Here is a tiny trained network, its code and every weight. The questions are about switching its units off for an input and a target symbol, where a switched-off unit gives its printed mean instead of its output.

import numpy as np


def w(rows, s, z=0):
    codes = np.array(rows[::2]) - 128.0
    scale = np.full(codes.shape[1], s)
    scale[-1] = z or s
    return codes * scale


def norm(h):
    return h / np.sqrt((h * h).mean(-1, keepdims=True) + 1e-5)


def f(y):
    return np.maximum(y, 0)


def softmax(a):
    e = np.exp(a - a.max(-1, keepdims=True))
    return e / e.sum(-1, keepdims=True)


def log_softmax(a):
    a = a - a.max(-1, keepdims=True)
    return a - np.log(np.exp(a).sum(-1, keepdims=True))


def net(x, mask):
    ids = ['δεηθμπστψω'.index(c) for c in x.split()]
    T = len(ids)
    res = E[ids] + P[:T]
    r = norm(res)
    for j in range(3):
        rows = slice(2 * j, 2 * j + 2)
        q, k, v = (r @ M[0][rows].T for M in (Q, K, V))
        z = softmax(np.where(np.tri(T) > 0, q @ k.T / 2**0.5, -1e9)) @ v
        o = O[0][rows]
        res = res + np.where(mask[j], z, o[:, -1]) @ o[:, :-1]
    y = f(norm(res) @ A[0][:, :-1].T + A[0][:, -1])
    res = res + np.where(mask[3:15], y, B[0][:, -1]) @ B[0][:, :-1]
    return log_softmax(norm(res)[-1] @ U[:, :-1].T + U[:, -1])


Q, K, V, O, A, B = {}, {}, {}, {}, {}, {}
E = w([
[144,134,106,145,104],'δ',
[170,108,201,187,245],'ε',
[79,112,78,119,181],'η',
[164,140,77,68,67],'θ',
[152,76,19,115,91],'μ',
[125,69,105,136,71],'π',
[251,167,6,112,106],'σ',
[105,119,78,164,136],'τ',
[127,127,90,153,119],'ψ',
[191,68,153,45,183],'ω',
],0.018)
P = w([
[107,175,202,89,126],'0',
[191,104,109,167,182],'1',
[109,144,108,136,56],'2',
[147,37,64,126,241],'3',
[109,136,115,139,56],'4',
[248,162,98,113,176],'5',
[112,142,124,130,67],'6',
],0.011)
Q[0] = w([
[197,29,132,101,182],'H0',
[53,85,92,102,161],'H0',
[254,117,59,87,172],'H1',
[145,119,48,173,225],'H1',
[130,134,100,171,131],'H2',
[39,231,161,137,104],'H2',
],0.0095)
K[0] = w([
[164,153,206,89,150],'H0',
[191,103,126,127,113],'H0',
[98,168,210,77,120],'H1',
[77,147,166,95,144],'H1',
[133,122,114,227,47],'H2',
[86,146,71,166,246],'H2',
],0.011)
V[0] = w([
[80,208,154,94,121],'H0',
[141,150,92,179,93],'H0',
[22,186,99,70,194],'H1',
[1,150,47,208,72],'H1',
[160,71,140,131,135],'H2',
[80,105,165,44,160],'H2',
],0.0094)
O[0] = w([
[143,146,116,218,77,2],'H0',
[182,131,89,131,178,166],'H0',
[123,169,84,40,101,138],'H1',
[119,151,198,132,206,199],'H1',
[85,190,255,151,146,161],'H2',
[128,66,177,171,219,33],'H2',
],0.0093,0.0025)
A[0] = w([
[107,208,154,176,2,136],'N0',
[190,128,72,148,168,98],'N1',
[137,134,77,138,113,123],'N2',
[26,131,136,103,138,1],'N3',
[204,109,150,112,174,119],'N4',
[80,251,119,208,140,88],'N5',
[222,125,144,120,187,187],'N6',
[216,83,197,115,200,159],'N7',
[154,188,122,189,68,153],'N8',
[127,87,193,93,96,175],'N9',
[240,199,166,167,118,175],'N10',
[97,113,6,90,194,160],'N11',
],0.0093,0.0047)
B[0] = w([
[94,188,127,139,191,184],'N0',
[163,63,141,141,84,179],'N1',
[116,130,190,110,120,174],'N2',
[135,106,115,108,213,137],'N3',
[76,68,116,126,182,168],'N4',
[135,129,172,192,40,154],'N5',
[99,68,15,121,105,198],'N6',
[127,117,42,79,145,196],'N7',
[156,169,165,137,168,178],'N8',
[87,254,67,170,87,174],'N9',
[139,66,137,136,252,186],'N10',
[151,95,226,124,75,255],'N11',
],0.0087,0.0079)
U = w([
[144,150,163,153,185,203],'δ',
[65,60,65,158,194,137],'ε',
[74,128,190,6,190,121],'η',
[128,226,130,25,114,215],'θ',
[150,62,140,119,52,184],'μ',
[2,143,68,189,23,162],'π',
[202,108,81,145,87,26],'σ',
[137,124,209,128,17,119],'τ',
[172,116,189,142,108,140],'ψ',
[30,106,24,67,84,1],'ω',
],0.0095,0.0029)

Each question gives the input, a string of symbols that net reads in full, and the target symbol t.
The units are the heads (2 rows each of Q, K, V and O) and the neurons (one row each of A and B). Each row of codes is followed by its name. A weight is (code - 128) times the scale printed after its matrix; where a second scale follows, it is the last column's (O, A, B and U).
mask holds one flag per unit, heads first, then neurons. A switched-off unit (its flag False) gives its mean, the last column of its rows in O or B, instead of its output. The means were averaged over made-up inputs and are rounded, as every weight is.
A unit's drop is (log p(t) with every unit on - log p(t) with that unit switched off) / (log p(t) with every unit on - log p(t) with every unit switched off).
The circuit of an input: a set's keep is (log p(t) with only the set's units on - log p(t) with every unit switched off) / (log p(t) with every unit on - log p(t) with every unit switched off). Starting from the 12 units with the biggest drops (on a tie, the unit counted first), units are removed one at a time, each time the one whose removal leaves the highest keep (on an exact tie, the one counted first), for as long as the keep stays at least 0.8.
circuit, biggest first: the units of the circuit, biggest drop first
k most important neurons: the k neurons with the biggest drops, biggest first
which heads matter: for each layer, one digit per head in row order, 1 if its drop is at least 0.15 and else 0, layers parted by /
drop of u: that unit's drop, to one decimal
input π π δ μ τ η δ, target δ: which heads matter -> 001
input η π ε π, target θ: circuit, biggest first -> [H1; H2]
input θ π η σ ε η, target μ: which heads matter -> 010
input θ δ ω τ, target μ: which heads matter -> 010
input θ ω θ θ, target μ: which heads matter -> 000
input π π η η μ θ, target ε: circuit, biggest first -> [H1; N10; N6]
input τ σ σ τ, target η: circuit, biggest first -> [H1]
input θ π τ, target τ: which heads matter -> 101
input π π θ π ε σ, target ε: 3 most important neurons -> [N10; N6; N4]
input η π τ ω π π, target θ: which heads matter -> 010
input ω π τ τ, target π: which heads matter -> 111
input ω μ π ψ ω τ ω, target π: which heads matter -> 110
input π π ω ε μ δ, target ε: which heads matter -> 000
input θ π σ μ, target μ: which heads matter -> 000
input π π δ τ θ ψ, target ε: circuit, biggest first -> [H1; N6]
input η ψ δ σ, target θ: circuit, biggest first -> [H1]
input π θ θ π τ π, target ε: drop of H1 -> 0.1
input π θ ω δ θ θ, target ε: drop of H2 -> 0.2
input π ω π δ δ ε π, target π: drop of N11 -> 0.2
input τ π η, target η: most important neuron -> [N11]
